Below is a small trained network, with its code and all its weights. Each question gives an input and a class and asks what happens when units are switched off, that is, made to give their printed mean instead of their output.

import numpy as np


def w(rows, s, z=0):
    codes = np.array(rows[::2]) - 128.0
    scale = np.full(codes.shape[1], s)
    scale[-1] = z or s
    return codes * scale


def f(y):
    return np.maximum(y, 0)


def log_softmax(a):
    a = a - a.max(-1, keepdims=True)
    return a - np.log(np.exp(a).sum(-1, keepdims=True))


def net(x, mask):
    res = np.array(x, float).reshape(1, 2) / 4 @ E
    y = f(res @ A[0][:, :-1].T + A[0][:, -1])
    res = res + np.where(mask, y, B[0][:, -1]) @ B[0][:, :-1]
    return log_softmax(res[-1] @ U[:, :-1].T + U[:, -1])


A, B = {}, {}
E = w([
[252,171,192,112,37,109],'x0',
[203,107,77,243,150,39],'x1',
],0.014)
A[0] = w([
[112,159,154,73,150,110,238],'neuron 1',
[81,126,130,161,125,105,103],'neuron 2',
[44,133,80,158,161,137,69],'neuron 3',
[145,120,108,118,137,145,116],'neuron 4',
[192,103,58,211,138,24,106],'neuron 5',
[131,113,80,82,115,189,196],'neuron 6',
[98,130,114,128,66,182,210],'neuron 7',
[113,108,115,201,82,94,235],'neuron 8',
[41,100,96,201,203,169,85],'neuron 9',
[226,244,175,124,37,100,102],'neuron 10',
[61,165,197,41,95,251,35],'neuron 11',
[169,55,70,204,148,41,75],'neuron 12',
[215,143,205,86,45,107,113],'neuron 13',
[195,154,83,189,185,101,44],'neuron 14',
[103,147,83,102,113,98,254],'neuron 15',
[53,32,29,85,235,137,134],'neuron 16',
],0.011,0.015)
B[0] = w([
[121,51,127,96,188,100,212],'neuron 1',
[195,138,107,110,75,149,145],'neuron 2',
[189,212,156,191,115,133,177],'neuron 3',
[100,124,123,114,132,112,128],'neuron 4',
[44,118,80,120,149,206,249],'neuron 5',
[115,98,116,96,196,124,191],'neuron 6',
[81,81,99,130,157,116,196],'neuron 7',
[79,26,142,66,203,98,231],'neuron 8',
[209,188,162,149,125,124,208],'neuron 9',
[235,185,150,179,143,106,248],'neuron 10',
[65,162,7,91,113,251,217],'neuron 11',
[87,140,81,112,143,187,222],'neuron 12',
[183,181,125,198,152,92,231],'neuron 13',
[141,165,41,125,108,231,177],'neuron 14',
[119,71,143,89,189,87,226],'neuron 15',
[221,205,203,208,98,82,251],'neuron 16',
],0.011,0.019)
U = w([
[194,204,134,176,135,91,101],'0',
[45,142,66,128,137,239,61],'1',
[86,7,130,113,170,14,251],'2',
[104,92,135,114,84,119,101],'3',
[84,139,156,144,82,78,107],'4',
],0.014,0.012)

Each question gives the input, the list of numbers given to net, and the class t.
The units are the neurons (one row each of A and B). Each row of codes is followed by its name. A weight is (code - 128) times the scale printed after its matrix; where a second scale follows, it is the last column's (A, B and U).
mask holds one flag per neuron, in row order. A switched-off neuron (its flag False) gives its mean, the last column of its row in B, instead of its output. The means were averaged over made-up inputs and are rounded, as every weight is.
A unit's drop is (log p(t) with every unit on - log p(t) with that unit switched off) / (log p(t) with every unit on - log p(t) with every unit switched off).
The circuit of an input: a set's keep is (log p(t) with only the set's units on - log p(t) with every unit switched off) / (log p(t) with every unit on - log p(t) with every unit switched off). Starting from the 12 units with the biggest drops (on a tie, the unit counted first), units are removed one at a time, each time the one whose removal leaves the highest keep (on an exact tie, the one counted first), for as long as the keep stays at least 0.8.
units of the circuit, in order: the units of the circuit, biggest drop first
top k neurons: the k neurons with the biggest drops, biggest first
drop when u is switched off: that unit's drop, to one decimal
input [-2,4], class 1: top 3 neurons -> [neuron 5; neuron 12; neuron 1]
input [-1,4], class 1: top neuron -> [neuron 5]
input [3,2], class 2: top 2 neurons -> [neuron 16; neuron 9]
input [-4,1], class 0: top 2 neurons -> [neuron 16; neuron 9]
input [-3,0], class 2: top 2 neurons -> [neuron 10; neuron 13]
input [-6,8], class 1: top 2 neurons -> [neuron 5; neuron 12]
input [-6,7], class 1: top 3 neurons -> [neuron 5; neuron 12; neuron 10]
input [-4,-2], class 0: top 2 neurons -> [neuron 16; neuron 8]
input [3,-4], class 1: top 4 neurons -> [neuron 11; neuron 16; neuron 8; neuron 9]
input [6,-7], class 1: top 2 neurons -> [neuron 11; neuron 16]
input [5,6], class 1: top 3 neurons -> [neuron 5; neuron 16; neuron 12]
input [3,0], class 2: top 3 neurons -> [neuron 16; neuron 9; neuron 3]
input [-8,-7], class 0: drop when neuron 16 is switched off -> 1.4
input [-7,3], class 0: drop when neuron 9 is switched off -> 0.0
input [-7,5], class 0: units of the circuit, in order -> [neuron 16]
input [5,7], class 1: drop when neuron 5 is switched off -> 0.6
